Below is a small trained network, with its code and all its weights. Each question gives an input and a class and asks what happens when units are switched off, that is, made to give their printed mean instead of their output.

import numpy as np


def w(rows, s, z=0):
    codes = np.array(rows[::2]) - 128.0
    scale = np.full(codes.shape[1], s)
    scale[-1] = z or s
    return codes * scale


def f(y):
    return np.maximum(y, 0)


def log_softmax(a):
    a = a - a.max(-1, keepdims=True)
    return a - np.log(np.exp(a).sum(-1, keepdims=True))


def net(x, mask):
    res = np.array(x, float).reshape(1, 8) / 4 @ E
    y = f(res @ A[0][:, :-1].T + A[0][:, -1])
    res = res + np.where(mask, y, B[0][:, -1]) @ B[0][:, :-1]
    return log_softmax(res[-1] @ U[:, :-1].T + U[:, -1])


A, B = {}, {}
E = w([
[214,79,186,127,254,144],'x0',
[226,68,92,209,71,80],'x1',
[135,128,136,127,125,130],'x2',
[134,133,135,126,118,132],'x3',
[137,127,141,124,119,142],'x4',
[56,80,222,254,119,102],'x5',
[110,101,97,138,144,124],'x6',
[157,231,70,229,174,191],'x7',
],0.0065)
A[0] = w([
[182,133,118,42,145,136,88],'neuron 0',
[162,130,101,70,135,158,206],'neuron 1',
[73,111,180,180,76,116,193],'neuron 2',
[181,60,76,159,137,124,189],'neuron 3',
[201,42,85,189,104,88,129],'neuron 4',
[154,82,219,63,114,125,106],'neuron 5',
[219,78,124,166,104,80,72],'neuron 6',
[189,161,37,69,161,135,58],'neuron 7',
[58,128,203,30,166,198,113],'neuron 8',
[87,208,128,151,208,183,117],'neuron 9',
[201,62,194,110,246,176,57],'neuron 10',
[146,83,188,75,121,133,120],'neuron 11',
[183,88,199,103,226,119,60],'neuron 12',
[176,151,88,58,111,130,63],'neuron 13',
[178,137,33,67,89,188,132],'neuron 14',
[57,171,126,86,170,131,70],'neuron 15',
[41,122,171,97,201,201,93],'neuron 16',
[194,118,84,175,64,57,80],'neuron 17',
[134,155,140,126,131,183,227],'neuron 18',
[113,107,165,60,133,50,50],'neuron 19',
[177,145,135,63,76,154,205],'neuron 20',
[104,106,184,174,140,124,70],'neuron 21',
[99,149,128,61,169,139,120],'neuron 22',
[160,169,137,198,180,222,154],'neuron 23',
[119,145,218,174,133,88,72],'neuron 24',
[119,166,185,191,155,115,119],'neuron 25',
[178,153,100,75,127,132,59],'neuron 26',
[94,40,144,42,137,101,160],'neuron 27',
[177,112,112,158,255,136,63],'neuron 28',
[130,83,177,55,131,31,23],'neuron 29',
[53,135,147,109,182,161,67],'neuron 30',
[102,125,109,123,53,174,254],'neuron 31',
[184,238,71,171,168,219,158],'neuron 32',
[131,165,105,199,160,210,91],'neuron 33',
[157,67,121,153,219,165,152],'neuron 34',
[151,121,175,102,89,126,233],'neuron 35',
[159,195,105,192,206,148,78],'neuron 36',
],0.0074,0.0056)
B[0] = w([
[112,75,161,187,132,160,176],'neuron 0',
[139,118,139,157,177,160,212],'neuron 1',
[67,91,138,146,215,175,219],'neuron 2',
[206,156,198,74,166,120,207],'neuron 3',
[181,210,194,109,118,164,206],'neuron 4',
[109,109,74,164,102,31,184],'neuron 5',
[169,181,210,66,89,181,176],'neuron 6',
[115,40,173,168,120,146,184],'neuron 7',
[197,156,182,110,105,136,212],'neuron 8',
[193,125,173,141,81,84,204],'neuron 9',
[2,200,64,62,114,212,206],'neuron 10',
[134,138,69,153,118,43,175],'neuron 11',
[14,163,36,84,112,180,187],'neuron 12',
[105,39,145,179,121,205,165],'neuron 13',
[79,65,153,160,170,187,207],'neuron 14',
[180,186,179,71,67,162,165],'neuron 15',
[209,146,207,104,103,172,191],'neuron 16',
[171,199,166,74,82,187,180],'neuron 17',
[139,182,129,157,174,85,212],'neuron 18',
[180,98,99,179,60,43,161],'neuron 19',
[97,85,103,146,211,134,209],'neuron 20',
[117,62,186,180,148,188,154],'neuron 21',
[192,110,179,105,115,143,176],'neuron 22',
[131,98,99,128,120,44,220],'neuron 23',
[108,68,196,214,134,178,160],'neuron 24',
[104,67,144,162,148,116,176],'neuron 25',
[67,53,190,195,102,171,154],'neuron 26',
[181,116,118,157,117,44,217],'neuron 27',
[60,161,77,87,86,135,185],'neuron 28',
[140,77,83,149,45,68,168],'neuron 29',
[213,131,165,98,88,161,162],'neuron 30',
[50,221,88,105,206,119,236],'neuron 31',
[152,86,114,140,100,25,255],'neuron 32',
[144,50,114,145,95,74,188],'neuron 33',
[39,193,112,115,142,119,201],'neuron 34',
[83,187,106,124,201,55,210],'neuron 35',
[131,95,96,83,69,58,189],'neuron 36',
],0.0067,0.0071)
U = w([
[115,169,118,122,189,116,254],'0',
[119,177,105,119,197,120,238],'1',
[141,110,75,138,49,47,39],'2',
[75,35,166,176,161,241,27],'3',
[192,223,185,67,20,224,37],'4',
[2,229,21,86,67,202,83],'5',
],0.0082,0.0064)

Each question gives the input, the list of numbers given to net, and the class t.
The units are the neurons (one row each of A and B). Each row of codes is followed by its name. A weight is (code - 128) times the scale printed after its matrix; where a second scale follows, it is the last column's (A, B and U).
mask holds one flag per neuron, in row order. A switched-off neuron (its flag False) gives its mean, the last column of its row in B, instead of its output. The means were averaged over made-up inputs and are rounded, as every weight is.
A unit's drop is (log p(t) with every unit on - log p(t) with that unit switched off) / (log p(t) with every unit on - log p(t) with every unit switched off).
The circuit of an input: a set's keep is (log p(t) with only the set's units on - log p(t) with every unit switched off) / (log p(t) with every unit on - log p(t) with every unit switched off). Starting from the 12 units with the biggest drops (on a tie, the unit counted first), units are removed one at a time, each time the one whose removal leaves the highest keep (on an exact tie, the one counted first), for as long as the keep stays at least 0.8.
units of the circuit, in order: the units of the circuit, biggest drop first
top k neurons: the k neurons with the biggest drops, biggest first
drop of u: that unit's drop, to one decimal
input [-6,-8,-2,2,5,8,6,1], class 3: units of the circuit, in order : (neuron 2; neuron 21)
input [5,8,5,-7,6,-5,-2,6], class 4: units of the circuit, in order : (neuron 6; neuron 4)
input [-3,-6,-1,-4,0,-6,0,-6], class 2: top neuron : (neuron 27)
input [8,3,7,7,5,7,-7,-7], class 5: units of the circuit, in order : (neuron 10; neuron 12)
input [8,-2,0,1,-2,-5,3,-8], class 2: top 3 neurons : (neuron 27; neuron 29; neuron 19)
input [-2,-8,3,-3,4,8,-2,3], class 3: units of the circuit, in order : (neuron 2; neuron 24)
input [-5,8,-6,3,-5,-3,6,4], class 4: units of the circuit, in order : (neuron 17; neuron 4)
input [-6,4,8,2,5,4,-2,-2], class 5: units of the circuit, in order : (neuron 31; neuron 32)
input [0,4,-2,-4,7,-8,4,-6], class 3: top 2 neurons : (neuron 14; neuron 13)
input [-5,-8,-6,-2,5,6,-7,2], class 4: top 2 neurons : (neuron 16; neuron 15)
input [6,4,4,-4,8,-6,0,7], class 2: top 2 neurons : (neuron 32; neuron 36)
input [5,-8,0,-2,6,2,-3,-7], class 4: top 2 neurons : (neuron 8; neuron 16)
input [-4,5,2,6,2,0,0,8], class 2: top 4 neurons : (neuron 32; neuron 33; neuron 36; neuron 23)
input [8,-3,-2,5,-5,-7,0,-3], class 5: top 4 neurons : (neuron 10; neuron 12; neuron 28; neuron 34)
input [-5,-8,6,7,2,2,-5,-5], class 4: units of the circuit, in order : (neuron 8)
input [-5,-7,4,-3,0,-4,2,-1], class 4: top 2 neurons : (neuron 15; neuron 8)
input [7,3,-5,5,-4,6,-4,-5], class 5: top 2 neurons : (neuron 10; neuron 12)
input [-5,8,3,1,-7,-8,-6,5], class 3: top 3 neurons : (neuron 14; neuron 7; neuron 13)
input [1,5,-8,0,-2,-4,3,-1], class 4: drop of neuron 13 : 0.0
input [-5,-3,8,0,1,-4,4,8], class 2: drop of neuron 32 : 0.3
input [8,1,3,1,-4,-1,-6,2], class 5: drop of neuron 10 : 0.3
